Here is a tiny trained network, its code and every weight. The questions are about switching its units off for an input and a target symbol, where a switched-off unit gives its printed mean instead of its output.

import numpy as np


def w(rows, s, z=0):
    codes = np.array(rows[::2]) - 128.0
    scale = np.full(codes.shape[1], s)
    scale[-1] = z or s
    return codes * scale


def norm(h):
    return h / np.sqrt((h * h).mean(-1, keepdims=True) + 1e-5)


def f(y):
    return np.maximum(y, 0)


def softmax(a):
    e = np.exp(a - a.max(-1, keepdims=True))
    return e / e.sum(-1, keepdims=True)


def log_softmax(a):
    a = a - a.max(-1, keepdims=True)
    return a - np.log(np.exp(a).sum(-1, keepdims=True))


def net(x, mask):
    ids = ['αεζθμπσω'.index(c) for c in x.split()]
    T = len(ids)
    res = E[ids] + P[:T]
    r = norm(res)
    for j in range(3):
        rows = slice(2 * j, 2 * j + 2)
        q, k, v = (r @ M[0][rows].T for M in (Q, K, V))
        z = softmax(np.where(np.tri(T) > 0, q @ k.T / 2**0.5, -1e9)) @ v
        o = O[0][rows]
        res = res + np.where(mask[j], z, o[:, -1]) @ o[:, :-1]
    y = f(norm(res) @ A[0][:, :-1].T + A[0][:, -1])
    res = res + np.where(mask[3:27], y, B[0][:, -1]) @ B[0][:, :-1]
    return log_softmax(norm(res)[-1] @ U[:, :-1].T + U[:, -1])


Q, K, V, O, A, B = {}, {}, {}, {}, {}, {}
E = w([
[112,121,59,39,108,156],'α',
[205,90,96,197,200,107],'ε',
[92,132,54,55,158,180],'ζ',
[156,50,2,225,65,200],'θ',
[184,85,159,122,105,34],'μ',
[107,53,160,105,85,150],'π',
[47,175,85,141,64,92],'σ',
[53,126,118,147,224,171],'ω',
],0.009)
P = w([
[224,95,44,221,89,202],'0',
[163,75,85,163,122,136],'1',
[139,82,99,141,117,130],'2',
[121,90,119,129,116,126],'3',
[110,98,139,121,116,126],'4',
[104,106,156,112,117,126],'5',
[101,118,172,102,117,127],'6',
[98,128,188,91,116,130],'7',
[100,141,206,80,113,136],'8',
[102,151,228,69,113,141],'9',
[103,150,255,66,111,139],'10',
],0.0069)
Q[0] = w([
[138,163,130,206,165,73],'H0',
[95,164,119,164,130,94],'H0',
[128,175,123,174,176,117],'H1',
[181,146,122,114,126,66],'H1',
[122,209,117,156,109,76],'H2',
[252,101,106,229,195,166],'H2',
],0.014)
K[0] = w([
[162,88,53,165,132,134],'H0',
[129,19,93,97,153,169],'H0',
[126,108,47,229,225,134],'H1',
[181,91,78,154,90,41],'H1',
[183,146,115,66,121,124],'H2',
[156,63,12,205,110,125],'H2',
],0.011)
V[0] = w([
[84,71,189,117,167,127],'H0',
[106,245,163,103,83,103],'H0',
[178,71,101,254,122,97],'H1',
[48,130,187,90,76,154],'H1',
[96,165,94,151,194,191],'H2',
[157,185,74,53,84,125],'H2',
],0.0054)
O[0] = w([
[157,102,188,88,133,131,152],'H0',
[21,81,50,134,116,89,3],'H0',
[77,131,148,85,81,100,92],'H1',
[211,142,40,155,84,131,178],'H1',
[151,199,79,109,112,2,237],'H2',
[146,75,215,210,163,111,59],'H2',
],0.0062,0.0037)
A[0] = w([
[181,186,111,153,141,36,178],'N0',
[136,43,173,154,69,158,84],'N1',
[187,135,153,67,188,145,154],'N2',
[175,129,127,156,184,92,135],'N3',
[147,127,109,135,83,158,31],'N4',
[206,107,137,218,193,107,152],'N5',
[224,131,217,183,119,81,108],'N6',
[153,97,158,122,70,121,84],'N7',
[37,29,89,95,137,127,2],'N8',
[181,108,58,117,71,145,90],'N9',
[125,128,161,255,197,162,126],'N10',
[170,185,98,122,147,140,84],'N11',
[219,129,119,215,155,28,107],'N12',
[162,166,117,42,52,148,108],'N13',
[163,17,41,166,144,223,77],'N14',
[122,175,108,93,134,116,85],'N15',
[195,157,87,182,55,130,99],'N16',
[34,108,140,58,170,65,111],'N17',
[185,130,133,108,96,72,107],'N18',
[30,137,135,82,83,91,111],'N19',
[174,88,115,150,167,196,138],'N20',
[60,153,200,69,157,94,92],'N21',
[111,97,165,173,67,147,99],'N22',
[64,167,105,42,120,137,121],'N23',
],0.0076,0.0056)
B[0] = w([
[99,114,163,148,136,181,237],'N0',
[169,204,141,141,170,114,164],'N1',
[81,109,126,116,74,112,254],'N2',
[140,34,98,145,126,103,170],'N3',
[198,173,138,70,153,132,136],'N4',
[188,94,70,163,148,68,165],'N5',
[96,111,125,134,124,125,174],'N6',
[95,107,80,97,138,145,156],'N7',
[121,209,69,110,255,134,134],'N8',
[144,146,160,64,135,123,198],'N9',
[199,57,94,155,155,116,161],'N10',
[125,85,156,115,127,126,192],'N11',
[189,132,59,140,224,211,155],'N12',
[157,108,68,163,139,118,224],'N13',
[84,153,193,155,117,135,197],'N14',
[133,127,130,130,85,77,186],'N15',
[102,146,145,62,140,64,194],'N16',
[118,120,179,66,76,119,192],'N17',
[129,173,97,218,170,148,169],'N18',
[184,121,142,150,138,153,168],'N19',
[115,118,116,212,118,131,177],'N20',
[80,89,190,64,135,69,192],'N21',
[99,71,98,94,130,142,159],'N22',
[182,127,171,146,148,117,239],'N23',
],0.0071,0.0053)
U = w([
[136,43,110,180,187,122,127],'α',
[94,105,221,77,127,77,187],'ε',
[78,198,136,135,211,187,253],'ζ',
[104,120,152,157,79,157,19],'θ',
[151,113,183,117,83,254,83],'μ',
[177,155,72,52,122,134,185],'π',
[29,120,74,146,61,104,32],'σ',
[162,213,182,190,122,63,41],'ω',
],0.0091,0.0018)

Each question gives the input, a string of symbols that net reads in full, and the target symbol t.
The units are the heads (2 rows each of Q, K, V and O) and the neurons (one row each of A and B). Each row of codes is followed by its name. A weight is (code - 128) times the scale printed after its matrix; where a second scale follows, it is the last column's (O, A, B and U).
mask holds one flag per unit, heads first, then neurons. A switched-off unit (its flag False) gives its mean, the last column of its rows in O or B, instead of its output. The means were averaged over made-up inputs and are rounded, as every weight is.
A unit's drop is (log p(t) with every unit on - log p(t) with that unit switched off) / (log p(t) with every unit on - log p(t) with every unit switched off).
The circuit of an input: a set's keep is (log p(t) with only the set's units on - log p(t) with every unit switched off) / (log p(t) with every unit on - log p(t) with every unit switched off). Starting from the 12 units with the biggest drops (on a tie, the unit counted first), units are removed one at a time, each time the one whose removal leaves the highest keep (on an exact tie, the one counted first), for as long as the keep stays at least 0.8.
units of the circuit, in order: the units of the circuit, biggest drop first
top k neurons: the k neurons with the biggest drops, biggest first
heads that matter: for each layer, one digit per head in row order, 1 if its drop is at least 0.15 and else 0, layers parted by /
input ω ω α π ε μ ω ω π ω α, target π: units of the circuit, in order : [H1]
input π ω α μ ω μ ω ω ω μ σ, target μ: heads that matter : 011
input μ ω ε ω ω ω ω ω α ω θ, target ω: units of the circuit, in order : [N14 H1 N16]
input σ σ σ α α ω α α ζ, target α: units of the circuit, in order : [H1 H2 N20]
input π ω σ π σ σ π, target ζ: heads that matter : 101
input α α α ω ω σ α ω ω ω ζ, target π: units of the circuit, in order : [H1 H2]
input π ω ω ω π ω ζ ω σ σ, target σ: top 3 neurons : [N23 N13 N6]
input σ ω ω σ ω α σ σ μ σ α, target ζ: heads that matter : 111
input ω ε μ ε σ, target ε: units of the circuit, in order : [H2 H1 N21]
input σ ω α ω ζ α α, target α: units of the circuit, in order : [H2 H1]
input ω α σ, target α: units of the circuit, in order : [H2 N12]
input ε σ σ ζ ζ μ ω μ α α π, target μ: units of the circuit, in order : [H2 H1]
input ω ω ω μ ω, target ε: heads that matter : 000
input σ α ζ ζ, target α: units of the circuit, in order : [H2]
input π σ σ π, target ζ: units of the circuit, in order : [H0 N8 H2 N1]
input σ ω ω θ, target ω: heads that matter : 110
input σ π π σ σ ω, target α: heads that matter : 010
input ω α σ μ ω ω α ζ π μ ε, target α: heads that matter : 000
input ω ω μ ε ω ω σ π θ, target π: heads that matter : 010
input ζ π σ ω σ, target ω: heads that matter : 000
input ε ω π ω ω μ ε μ σ θ, target σ: units of the circuit, in order : [H0]
input σ ε ω σ ω μ ω σ π, target π: heads that matter : 010
input ω ω σ μ μ σ θ, target σ: heads that matter : 100
input μ ω α ω σ π π α, target μ: heads that matter : 011
input σ ε σ σ ε ε σ ε, target ε: heads that matter : 010
input ω ζ σ, target ζ: heads that matter : 101
input σ π ζ, target ζ: top 2 neurons : [N8 N14]
input α α α σ ζ μ ω ε π σ, target π: top 2 neurons : [N0 N14]
